Below are the code and all the weights of a small trained network. Each question names an input and a class and asks about switching units off, where a switched-off unit gives its printed mean instead of its output.

import numpy as np


def w(rows, s, z=0):
    codes = np.array(rows[::2]) - 128.0
    scale = np.full(codes.shape[1], s)
    scale[-1] = z or s
    return codes * scale


def norm(h):
    return h / np.sqrt((h * h).mean(-1, keepdims=True) + 1e-5)


def f(y):
    return y / 2 * (1 + np.tanh(0.7978845608 * (y + 0.044715 * y**3)))


def log_softmax(a):
    a = a - a.max(-1, keepdims=True)
    return a - np.log(np.exp(a).sum(-1, keepdims=True))


def net(x, mask):
    res = np.array(x, float).reshape(1, 7) / 4 @ E
    u = 0
    for l in range(4):
        y = f(norm(res) @ A[l][:, :-1].T + A[l][:, -1])
        res = res + np.where(mask[u : u + 4], y, B[l][:, -1]) @ B[l][:, :-1]
        u += 4
    return log_softmax(norm(res)[-1] @ U[:, :-1].T + U[:, -1])


A, B = {}, {}
E = w([
[142,90,97,215,148,140,135],'x0',
[106,68,124,103,110,168,22],'x1',
[84,114,230,153,210,111,85],'x2',
[126,130,126,128,130,130,130],'x3',
[125,132,126,129,125,124,127],'x4',
[128,127,129,128,130,126,130],'x5',
[124,150,214,178,1,144,100],'x6',
],0.0069)
A[0] = w([
[159,43,123,222,140,218,137,80],'0.n0',
[118,98,116,246,146,156,200,28],'0.n1',
[208,207,185,22,106,109,122,4],'0.n2',
[137,224,174,139,163,144,253,5],'0.n3',
],0.006,0.0028)
B[0] = w([
[75,156,75,192,133,160,110,248],'0.n0',
[40,186,93,168,102,168,100,202],'0.n1',
[13,221,54,141,175,254,151,187],'0.n2',
[89,213,109,133,65,15,16,247],'0.n3',
],0.0095,0.0017)
A[1] = w([
[160,166,199,173,2,152,132,70],'1.n0',
[189,97,121,119,97,121,17,5],'1.n1',
[189,134,41,100,36,169,165,8],'1.n2',
[85,160,88,121,187,128,159,133],'1.n3',
],0.0074,0.0021)
B[1] = w([
[254,95,88,81,202,133,119,254],'1.n0',
[86,166,122,78,117,82,93,151],'1.n1',
[24,62,204,137,160,36,161,224],'1.n2',
[189,137,88,123,84,171,168,183],'1.n3',
],0.01,0.0046)
A[2] = w([
[166,122,64,80,200,105,158,33],'2.n0',
[85,204,220,2,153,178,175,78],'2.n1',
[52,115,68,44,120,192,22,4],'2.n2',
[114,81,117,118,174,119,47,225],'2.n3',
],0.0066,0.0018)
B[2] = w([
[158,120,162,85,117,196,95,200],'2.n0',
[107,127,81,145,119,189,194,208],'2.n1',
[106,139,107,88,5,122,126,223],'2.n2',
[120,172,133,138,156,85,138,254],'2.n3',
],0.016,0.0033)
A[3] = w([
[54,100,255,132,176,82,221,235],'3.n0',
[127,110,94,104,92,185,202,250],'3.n1',
[204,239,140,162,156,87,229,7],'3.n2',
[157,145,111,224,154,104,139,202],'3.n3',
],0.0085,0.0019)
B[3] = w([
[157,94,177,143,204,28,255,243],'3.n0',
[187,125,210,227,130,149,112,254],'3.n1',
[43,62,131,46,111,52,44,239],'3.n2',
[121,136,118,61,91,224,153,239],'3.n3',
],0.0087,0.0039)
U = w([
[13,169,76,62,39,13,75,75],'0',
[79,175,71,207,88,199,184,250],'1',
[112,31,211,141,186,50,195,114],'2',
[254,29,172,43,192,161,54,2],'3',
],0.0091,0.0044)

Each question gives the input, the list of numbers given to net, and the class t.
The units are the neurons (one row each of A and B). Each row of codes is followed by its name. A weight is (code - 128) times the scale printed after its matrix; where a second scale follows, it is the last column's (A, B and U).
mask holds one flag per neuron, layer by layer. A switched-off neuron (its flag False) gives its mean, the last column of its row in B, instead of its output. The means were averaged over made-up inputs and are rounded, as every weight is.
A unit's drop is (log p(t) with every unit on - log p(t) with that unit switched off) / (log p(t) with every unit on - log p(t) with every unit switched off).
The circuit of an input: a set's keep is (log p(t) with only the set's units on - log p(t) with every unit switched off) / (log p(t) with every unit on - log p(t) with every unit switched off). Starting from the 12 units with the biggest drops (on a tie, the unit counted first), units are removed one at a time, each time the one whose removal leaves the highest keep (on an exact tie, the one counted first), for as long as the keep stays at least 0.8.
units of the circuit, in order: the units of the circuit, biggest drop first
k most important neurons: the k neurons with the biggest drops, biggest first
top k neurons in layer l: the k neurons of layer l with the biggest drops, biggest first
input [-7,5,0,1,7,-2,0], class 1: units of the circuit, in order => [2.n1 0.n2]
input [-1,5,5,-8,-7,-5,7], class 3: top neuron in layer 0 => [0.n3]
input [6,2,-8,2,-2,-5,7], class 2: 2 most important neurons => [1.n2 0.n3]
input [1,-2,-3,-8,8,-6,2], class 2: 4 most important neurons => [1.n2 1.n3 3.n0 2.n2]
input [7,-5,-8,2,6,7,-1], class 2: 4 most important neurons => [1.n2 0.n2 2.n2 3.n0]
input [1,-3,4,7,-6,7,5], class 3: 2 most important neurons => [1.n0 1.n2]
input [-1,-8,-4,8,-5,7,6], class 0: 2 most important neurons => [0.n3 3.n2]
input [-1,-4,4,-2,-1,-6,-2], class 0: 2 most important neurons => [0.n3 1.n2]
input [-8,2,4,-2,-3,1,-5], class 1: units of the circuit, in order => [2.n1 1.n0]
input [-6,-4,6,1,-8,6,5], class 1: 3 most important neurons => [0.n2 2.n1 1.n2]
input [-8,-1,5,-6,5,5,4], class 1: 2 most important neurons => [0.n2 2.n1]
input [2,6,-7,5,8,-3,3], class 2: units of the circuit, in order => [1.n2 0.n3]
input [-8,7,6,0,6,-1,-1], class 1: 2 most important neurons => [2.n1 0.n3]
input [-3,-8,0,1,8,1,-6], class 0: 3 most important neurons => [0.n3 1.n0 3.n2]
input [5,2,1,7,2,1,-5], class 1: 2 most important neurons => [1.n0 0.n0]
input [-3,2,-5,7,-4,-2,-7], class 3: units of the circuit, in order => [2.n0]
input [7,4,4,4,0,-7,0], class 1: top 2 neurons in layer 0 => [0.n0 0.n3]
input [-3,-5,6,5,7,5,8], class 3: top 2 neurons in layer 1 => [1.n0 1.n2]
input [7,-5,3,-4,7,1,-3], class 1: top 2 neurons in layer 0 => [0.n1 0.n0]
input [2,1,-6,5,-1,3,-3], class 2: units of the circuit, in order => [1.n2]
input [2,2,3,-4,-5,1,5], class 3: top 2 neurons in layer 1 => [1.n0 1.n2]
input [-5,1,-5,-6,1,4,4], class 1: top 2 neurons in layer 2 => [2.n1 2.n3]
